Each row is followed by its group and then its class within the group.
[-10 -11  -5   5  11   2   5  12   3   0   2  48   5  -2  13  26  12   7
 -20   5  22  -8  -8  -7   2   6   1   4  10 -12]  C:Z
[ -5  -7  -8   7  11   2   1  14   9   6  -1  17   3   0  14  20  13   3
 -11  -1  26   6  -8 -11   0   2   4  11  14 -12]  C:F
[ -2  -1  -6  14   1   2  -5  16  -3  17   6  27   4   5   3  32  -5   8
 -12  -3  35 -13  -6  -7   0   2   3  11  15 -22]  B:G
[  1   2  -9  16   5   1   1  15   3   7   2  19   1   0  14  22   9   0
 -10   8  35  -8   2 -10  -3  16   0   4   8 -14]  B:L
[  2   1 -23  16  -3   3   3  15  10  16   2  23   8   0   7  25   3   2
 -19   3  33  -4  -5  -6  -4   3   5   5   3 -15]  B:L
[ -4   1 -15   9  -1   4  -3  10   3  10   8  20  10   2   5  27   5   2
 -12   0  30 -10   1  -8   5   3   1   7  11 -21]  B:L
[ -1  -2 -11  17   2   5   2  13   6   8   3  21   2   1   3  23  10   3
 -15   1  27  -7  -2  -2   1   7   5   9  33 -14]  B:L
[ -4   2 -12  14   2  -2  -2  17   7  12   2  27   4  -2   5  26   5   9
 -12  -3  27  -4  -1 -13   5   1   0   7   9 -23]  B:G
[ -5  -4  -9  10  11   2  -1   4   6   4   2  20  -1  -3  12  21  13   6
 -10   2  25  -2  -6 -14   5   4   1  -2   5 -12]  C:F
[ -8  -3 -10  11  11   0   0  13   4   1   1  18   3  -1  13  22   8  11
 -13   9  24  -4  -5  -8   2  14   1   7  10 -17]  C:F
[ -8  -8 -10   7   5   1   7  12  -3   3  10  13   1   0  14  20  10   7
 -10  -2  23   1  -7 -11   1   3  -2   5   9 -10]  C:F
[ -6  -7 -10   8  10   5   5   5   6   3  -1  18   3   0  16  17  11   8
 -12  -5  26   6  -9 -11   0   5   6   4   9  -8]  C:F
[ -6  -7  -8  14   7   9   0  15   6   2   4  20   4   0   8  30  10   2
  -8  -5  32  -5 -10  -9  -2  10  -6   4  11 -19]  C:Z
[ -4  -5 -13  15   3   5  -3  14   3  11   7  19   4   2   7  27   4   6
 -10   2  36 -21  -4 -11   2   3   0  10   5 -36]  B:G
[ -6   1  -9  16   4   3   3  17  39  11   3  24   4  -2   8  27   6   9
  -6   7  29  -5   0  -8   4  -3  -1   8  12 -21]  B:G
[ -7  -4  -8   7  11   5   4   9   5   3   5  11   2   0   9  23  11   4
  -7  -3  18   1  -9  -9  -2   5  -1   6   7 -11]  C:F
[ -5 -12  -5   7  14   8   2  14  -1  -5  13  13   0   4  10  25  17   5
   6  -4  25   0 -11  -5   0   6  -9   7   7 -11]  C:Z
[-10 -11  -7   2   6   3   4  19   2  -2  10  19   4  -4   5  27  13   6
 -11 -12  25   3 -10  -3   5  29  -2   8  11 -17]  C:Z
[ -6  -7 -10   8   9  -1   2   9   5 -15   4  22   4   1   4  24  12   8
 -11  -3  22   1  -6 -12   5   9   0   4   9 -12]  C:F
[ -5  -6 -10  20   3   6   1  13   7  14   0  24   4   2   3  35  10   8
  -8  -4  26  -9  -1 -13   5  -8   4  10  16 -26]  B:G
[ -6  -8  -9   9  10   7   2   8  -3  -4  -4  17   3   6  17  21  12   6
 -11   0  25   2   2 -10   1   5   1   6  16 -12]  C:F
[-10 -11  -7  13  10   9   2  19   0   0   8  22   3   0  10  28  12   4
 -15  -6  29  -4 -18  -8   4  10   2   8  10 -21]  C:Z
[ -4  -6  -9   7  20   3   1  15   0  -5   5  19   6 -11  10  25  14   9
 -12  -5  24  -1  -4  -1   1  11  -5   8  10 -15]  C:Z
[  0  -9 -13  10  13  -2   0  13   3  -7   8  18   5   3  12  25  13   5
 -16  -2  31   0  -2 -12   5   4   0   7  16 -20]  C:F
[ -5  -9 -11   6  16  10   1   8   3   6  11  14   3   2  10  21  15  13
 -12   5  27  -2  -5 -11  -1   3   1   1   5 -17]  C:F
[ -3  -8 -11  10   3   8   9   8  10   2   4  14   5   3  15  20  14   2
 -10   0  28  -2  -6  -9   0   5   3  -2   9 -15]  C:F
[ -7  -8 -10   7   7  10   6   7   0   5  -3  14   2  -1  12  23  15  -1
 -24  -3  23  -7  -6 -10   4   7  -3   5   8 -13]  C:F
[-10 -11 -10   6   8   5  -3  12   2   1   4  22   1  -3  12  25   9   3
 -10  -2  21  -1 -11  -4   6  22  -2  -3   8 -13]  C:Z

Each row is followed by its group and then its class within the group.
[  4  -6  -4   3  -3   2   7  -4   2  -1   5   1  -1   1 -27  -2   6   1
   7   6   7   3  -7  -2   2  -1   9  -4 -10   2]  K:Ht
[ -5  -5  -8   0  -1  -3  -6  -1   4  -1   0  -3   2   3  -1 -13   5  -2
   7 -21   0   4   0  -8   1  -1   2   5   0  -2]  E:Gf
[  1   5  -1  -6   6  -2  -8   1   0  -5  -2  -2   1   1   5 -10   3  -3
   6 -19  -1   5   1  -2  -2  -5   0   7  10  -3]  T:HP
[  7  -6 -12  -8  -4  -2   8  -1  10   1  -3   5  -5   3 -27  -2  16   5
  11 -15   6   7  12   5  17   8  -7   5 -11  -3]  T:HP
[  6 -14  -7  -3  -4  -4  16  -5   7  -1   4   1  -3   2 -35   3  10   3
   8   5   7   2   4   0  19  13   2  -4 -22   1]  K:LD
[  0  -4  -3   2   0   1   3  -3   2  -1   2   1   0   1 -11   1   1  -2
   0   4  -1   0  -2   0   1   1   4  -4  -5   0]  K:Ht
[  5 -13  -4  -1  -3  -1  13  -5   7   0   3  -1  -4   2 -28   2  12   1
   8   5   6   2   2  -3  16   7   1  -3 -20   1]  K:LD
[-8 -7 -5  3  2 -1  0  9  4  2  1  0  1  2 -3 -4 -5  2 -5 -1  1 -1  0 -5
  0  4  6 -4 -5  2]  M:Hb
[-9 -7 -6  1  1 -1 -1  0  5  1  2 -1  2  2 -9 -8  1  0  0 -6  3  3 -3 -8
  0  0  7  0 -1  2]  M:Hb
[ 14 -15 -11  -1  -5   1  18  -4  10  -1   3   4  -6   3 -35   2  20   4
  15   4  10   6   0   0  17   6   5  -3 -25   1]  K:Ht
[  2  -1  -9 -10  -5   6  -1   2   6  -4  -2   0  -1   2 -13 -13  12   0
  14 -27   2   9   3  -2   4  -1  -1  11   3  -3]  E:TH
[  1  -9 -11   0  -3  -1   4  -1   7   3   2   3  -1   4 -22  -1  11   4
   7  -7   4   3   2   1   3   1   2   2  -9   1]  T:JD
[ -2  -3 -14  -2  -1   0   0   0   7   2  -2   4   1   3 -15  -7   6   5
   3 -14   2   5   4   0   1  -2   4   3  -2   0]  T:JD
[  3  -2 -11  -7  -4  -1  -3   2   6  -3  -4   2  -1   4 -17 -12  13   1
  13 -26   2   9   4   0   5  -1   2   9   3  -3]  E:TH
[ 19 -34 -30  -7 -10  -1  21  -5  25   5   2  12  -8   8 -35   1  35  11
  31 -25  13  11  12   6  35   7  -4  10 -35  -5]  T:JD
[  5 -16 -17  -4  -5  -2   7  -2  13   3  -3   9  -3   5 -29  -1  24   4
  10 -16   4   5   9   3  15   5  -4   7 -15  -2]  T:HP
[ -6  -5  -4  -2  -2  -1   8  -5   4  -5   2  -2  -2   3 -20  -5  -4  -1
  -1   1   7   2   3  -7   7  11   6  -5 -10   4]  K:LD
[  3   4  -1  -7  -3  -3  -7   4  -1  -5  -5  -3   1   1   5 -10   7  -3
  10 -24  -3   4   4   0   1  -3  -8  11   9  -4]  E:TH
[  0  -4 -10  -5  -3  -2   1   1   8  -3  -2   2  -1   4 -20 -11   8   1
   9 -18   5   8   5  -2   5   1   3   4  -3   0]  E:Gf
[ -2 -11 -10   6   1   3   6  -4  10   8   4   7   0   2 -21   3   6   7
  -3   5   2  -1  -3   0   0  -1   9  -3 -11   3]  M:QC
[  5 -10 -21  -3  -6   1   6  -1  12   3   3  10  -1   4 -35  -6  21   6
  13 -17   6   9   3   3   7  -1   4   6 -10   0]  T:JD
[  3  -7  -4  -3  -3  -9  12  -4   6  -4   3   0  -4   2 -28   2   6   1
   4   6   8   1   5   0  15  12   2  -6 -18   4]  K:LD
[ 11 -10 -12  -9  -6  -3   3   0   9  -1  -1   3  -2   4 -25  -6  27   4
  18 -28   3   8   8   4  15   1  -7  11  -7  -4]  E:TH
[  3  -2  -9  -7  -4  -2   4   0   6  -8  -2   0  -1   3 -21 -10   9  -1
  12 -18   4   8   3   0   6   2   1   6   1  -1]  E:TH
[  2  -8 -16  -4  -4  -1   2   2  11   1   1   6   2   5 -25  -9  16   1
  11 -20   7   6   4   0   7   0   3   7  -7   2]  T:HP
[-15   2  -2   7   5  -1 -10  -1  -2   1   2  -2   4   1  18 -11 -15  -2
 -11  -3  -3  -1  -8 -12 -16  -4  13  -2   9   5]  M:Hb
[ -2 -16  -8   2   0  -3   4  -4   7   2   3   0   1   3 -17  -4  11   1
   4  -6   5   1  -2  -7   9   6   5   0 -18   0]  M:Hb
[  0 -19 -11   3   3  -2   7  -2  12   8   1   5   0   4 -16   3  15   8
  -1  -2   1  -2   4  -1  14   6   0   1 -17  -1]  M:QC
[  0  -8  -4   3  -2  -1  11  -5   5  -2   4  -1  -3   2 -26   1   3   3
   3   8   7   1   2  -3   9   8   6  -7 -16   4]  K:LD
[ -1  -9  -6   6  -1   1   0  -2   2   1   5   1   0   2 -14  -3   3   2
   0   3   4   1  -8  -4  -4  -4  11  -3  -6   2]  M:Hb
[  0  -8  -5   3  -4   0  12  -4   6  -1   4   1  -4   1 -32   3   3   3
   2   9   8   3   0  -2   7   5   6  -7 -17   2]  K:Ht
[ -2   1 -13  -4  -3  -7  -4   1   8  -3  -4   2   1   4 -13 -15   9   1
  11 -27   2   9   3  -4   1  -2   2   7   4  -1]  E:Gf
[  9  -5 -11  -5  -7  -1   2   2   7  -2   0   6  -2   2 -25  -8  21   2
  17 -20   4   8   2   4   7  -3   0   9  -5  -3]  E:TH
[  2  -9 -10   1  -4   0  15  -5   8   2   5   3  -5   2 -35  -2   7   2
   5   6  11   5   2  -3  11   9  13  -7 -18   2]  K:LD
[ -4  -3   0   2   0   0  10  -3   0  -3   5  -2  -1   2 -16  -3  -4  -1
   1   9   8   2   2  -6   2   4   9  -7  -9   3]  K:LD
[-17   6  -1   9   7   1 -10   0  -2   5   1   1   7   0  24  -4 -21   1
 -19   5  -4  -4  -5  -6 -19  -4  11  -5  12   5]  M:QC
[ -2 -10 -10   2   0   0   5  -3   7   3   3   4   0   4 -17  -3   6   3
   1  -3   5   1   1  -3   5   4   5  -1 -10   1]  M:Hb
[  5 -12  -8   1  -2  -1  12  -7   8  -2   5   1  -3   3 -35   1  11   2
   9   5   9   6  -1  -3  14   7   7  -4 -22   2]  K:LD
[  5 -10  -4   1  -1   0  13  -5   5   0   5   1  -5   2 -28   5   7   5
   4  10   5  -1   0   1  11   8   4  -7 -17   2]  K:Ht
[-5 -7 -9  3  2 -1 -1 -1  5  3  0  1  2  3 -7 -6  1  3  1 -6  3  2 -2 -3
 -2  0  7  0 -3  2]  M:Hb
[ -2   4 -16  -7  -6   0  -3   2   3  -4  -1   4  -1   3 -15 -12   8   0
  10 -24   3   9   2   0   0  -4   3   7   7  -2]  E:TH
[ -7   7  -4  -1   1   0  -9   2  -1   1  -3   1   3   1   8 -10  -4  -1
  -1 -14  -2   4  -1  -3 -12  -8   3   2  14   0]  T:HP
[  0  -1   2  -1  -1  -2  10  -5   0  -5   2  -2  -3  -1 -18   1  -3  -1
   0  10   6  -1   0   0   6   6   6  -7  -8   2]  K:LD
[  3 -21  -8   8   1   1  12  -3  11  11   5   8  -1   2 -20  11  15  11
  -2  13   2  -4  -2   3  10   2   3  -3 -22   1]  M:QC
[ 11 -11 -13  -6  -7  -2   2  -1   9  -3  -2   4  -3   4 -28  -6  21   2
  20 -23   5   8   6   1  16   2  -3   9 -10  -5]  E:TH
[ -9   2 -10   7   0   1  -2  -2   2   3   3   5   1   2  -9  -7  -7   2
  -7   1   4   2  -6  -5 -13  -6  13  -5   3   5]  M:Hb
[  4 -15  -7   1  -4   2  15  -6   7  -1   6   4  -4   4 -35   4  12   3
   8   9   9   3   0   1  14   6   7  -6 -23   3]  K:Ht
[ -4 -13 -12   4  -1   1   5  -4   8   7   5   6   2   4 -22  -2   7  13
   0   1   6   1   1  -3  -1   0   8  -3 -13   1]  M:QC
[  6  -6  -8  -4  -4  -2   2  -1   6  -1   0   2  -1   4 -22  -8  14   1
  13 -14   5   7   1   1   6  -2   3   4  -3  -1]  E:Gf

Each row is followed by its group and then its class within the group.
[ -5   4   7  -1   2   1 -10   0   0  -1  -2   1   2  -3   4 -12  -4   7
   4   0   9  -4  -2   4   7   9  -4   4  -1 -10]  W:J
[  0   2  -9  -5   0   4 -10   4  -4 -10   4  -5  -2   4  -5   1  -1  -1
   3   1   6   5   0   4   4   2  -3   0   4  -2]  Q:X
[-1  2 10  4  4 -1 -1  0  1 -1  2 22  1 -4  5 -7 -1  5  2 -3 11 -3 -2  5
  5 11 -5  4 -2 -9]  W:N
[  4  -4  -5  -3   0   4 -11  -2   1 -11  -2   0   1   7  -6   1  -7  -6
   1   5   9   4   2   2  10   6   2   2   3   3]  Q:X
[  5   2 -11  -5   1   4 -15   1   0  -8   4   2  -1   3  -4   0  -2  -7
   0   5   8   6  -3   4   7   1  -1   0   2   0]  Q:V
[  6  -5 -11  -2   4   4 -13   1  -3 -11   3   2  -4   2   4  -1   1   2
   2   3   9   8   5   2   3   3   4  -1  -1   1]  Q:D
[  3   4  -5  -6   6   6 -13  -8  -2  -7   0   3  -2   5   4   0  -2  -3
   0   1   8   3   2   4   7   7  -3   1   1  -4]  Q:D
[  1   3   7  -1   4  -3  -5   2  -1   2  -1   0   0  -3   5  -6  -2   7
   4  -5   5  -3  -4   3   5  18  -8   4  -1 -15]  W:J
[  0   5  -4  -1   3   3  -6  11  -3 -10   9  -3   1   1   0   3  -1  -3
   3   5   7   3   2  -2   3   2  -4  -2   3  -5]  Q:X
[  3   1  -8  -5   8   9  -6   1  -3 -16   3  -3  -1   1   6   4   3  -5
   5  -1   4  11   1   3   3   0  -6   5   2  -3]  Q:X
[-2 -2  5  4  3 -5 -5 -2 -5 -5 -5 -1 -2  0  8 -3  6 -1  0 -4 14  1 -3 -3
  7  9  3  4 -3 -7]  W:R
[  1  -3  -6  -1   3   0  -9  -3  -7 -13   0  -3   1   5   0   1   4  -4
  -5   5  10   4   0   0   2   0   4  -2   2   1]  Q:D
[  4   1  -7  -8   6   2 -11   1  -2 -10   1  -4   1  -1   5  -2   4  -2
   0   3   8   3   0  11   7   2   2  -3  -1  -4]  Q:D
[  2  -1 -10  -5   5   4 -17  -2  -3  -7   3  -1  -3   4   1  -1   1  -7
   1   6   7  11   6   3  -2   0  -1   2   4   1]  Q:D
[  1   2  -9 -11   3   5 -11   4  -2 -15   1   2   0   0   4   4   0  -1
   2   5   7   7  -1   2   8   5  -4   0   1  -3]  Q:V
[  0   5  -3  -3   4   3 -10   0  -8 -14   6   1  -2   4   0   2   3  -1
   0   4   7   5   2   2  11   0  -5   0   0  -1]  Q:V
[  4   0  -3  -3   4   2  -8  -2  -4 -12   2  -4   2   5  -3   3   2  -4
  -1  -1   6   1   1   6  12   4  -4  -1   2   0]  Q:V
[ -1  -1  -8   2   2   3 -10   0   3  -8   0   4  -7   2  -1   2   3  -6
   1  -4   9   5   2  -1  -1  -2  -4  -4  -1  -3]  Q:X
[  5   2  -9  -5   6   2  -6   0   2 -16   8  -3   3   6  -1   4  -1  -3
   0   5  10   4   2   2   5  -2  -1  -2   5  -4]  Q:D
[  5   5  -6  -5   4  -2 -11   1  -5 -13   5  -2   0   1   9   3   2  -5
   2   1  14   2   3   0   5   1   3   0   2   6]  Q:D
[10 -1 -7 -3  4  4 -7  0 -2 -7  5  5  3  3  4  1  1 -2  6  4  1  8 -1  5
  3  7  1  3  2 -1]  Q:X

Each row is followed by its group and then its class within the group.
[ -1  -3   9  -5  -4  -1   2  -5  -4  -1  12   1   1   2   4  -3   2  -2
  -7   6 -13   1  -3   6   0   6   2  -1  -2   2]  (19):QD
[  2  -9   4   5  -3   5   5  -2 -10  -1  13  -3  -5   6   3   6 -10   8
   0   3  -4  -3   0   3  -1  -5   0   2  -8  -1]  (16):SM
[  4 -10   8   6  -4   1   6  -5 -10   1  15  -2  -4   7   6   6 -16   7
   4   5   0  -3  -1   2   0  -3  -1  -1 -11   2]  (16):RR
[ -1   0   7  -1  -5   1   6   0   0   2   9  -1   1  -1   2  -2   2   0
   0   3 -15   0   0   2   2   1   0  -5   6   0]  (19):QD
[  3   1   7   0  -4   0   0   3  -4  -3  10  -2   1   1   1   1   4   4
  -6   6 -17   2  -3   1  -3   0   2   9   2  -2]  (19):Jp
[ 3 -8 14  8 -7 -2  7  2 -8  0  9 -2 -7  7  6  7 -7 -2 -3  0 -6 -3  2  3
 -1 -6  3  0 -4 -2]  (16):RR
[ 3 -7 15  1  0 -2  5  3 -8 -1  8  0 -4 10  6  6 -9  5 -6  3 -3 -4 -5  5
 -2 -5  2  2 -8 -1]  (16):RR
[ 3 -5 14  0 -6 -2  5  3 -7  0 11 -2 -6  8  5  4 -5  7 -5  5 -6 -4 -1  2
 -1 -6  1  2 -5  1]  (16):RR
[  4 -10  11   3  -3  -3   3   0  -8  -1  12  -3  -6   7   6   5 -10   5
 -10   2  -4  -2   0   1  -2  -5   1   2  -8   1]  (16):RR
[  1  -6  10   3   0   0  10   0  -7  -1   9  -2  -5   6   7   4 -10   7
  -6   4   0  -6  -1   6  -1  -4   0  -1  -9   2]  (16):SM
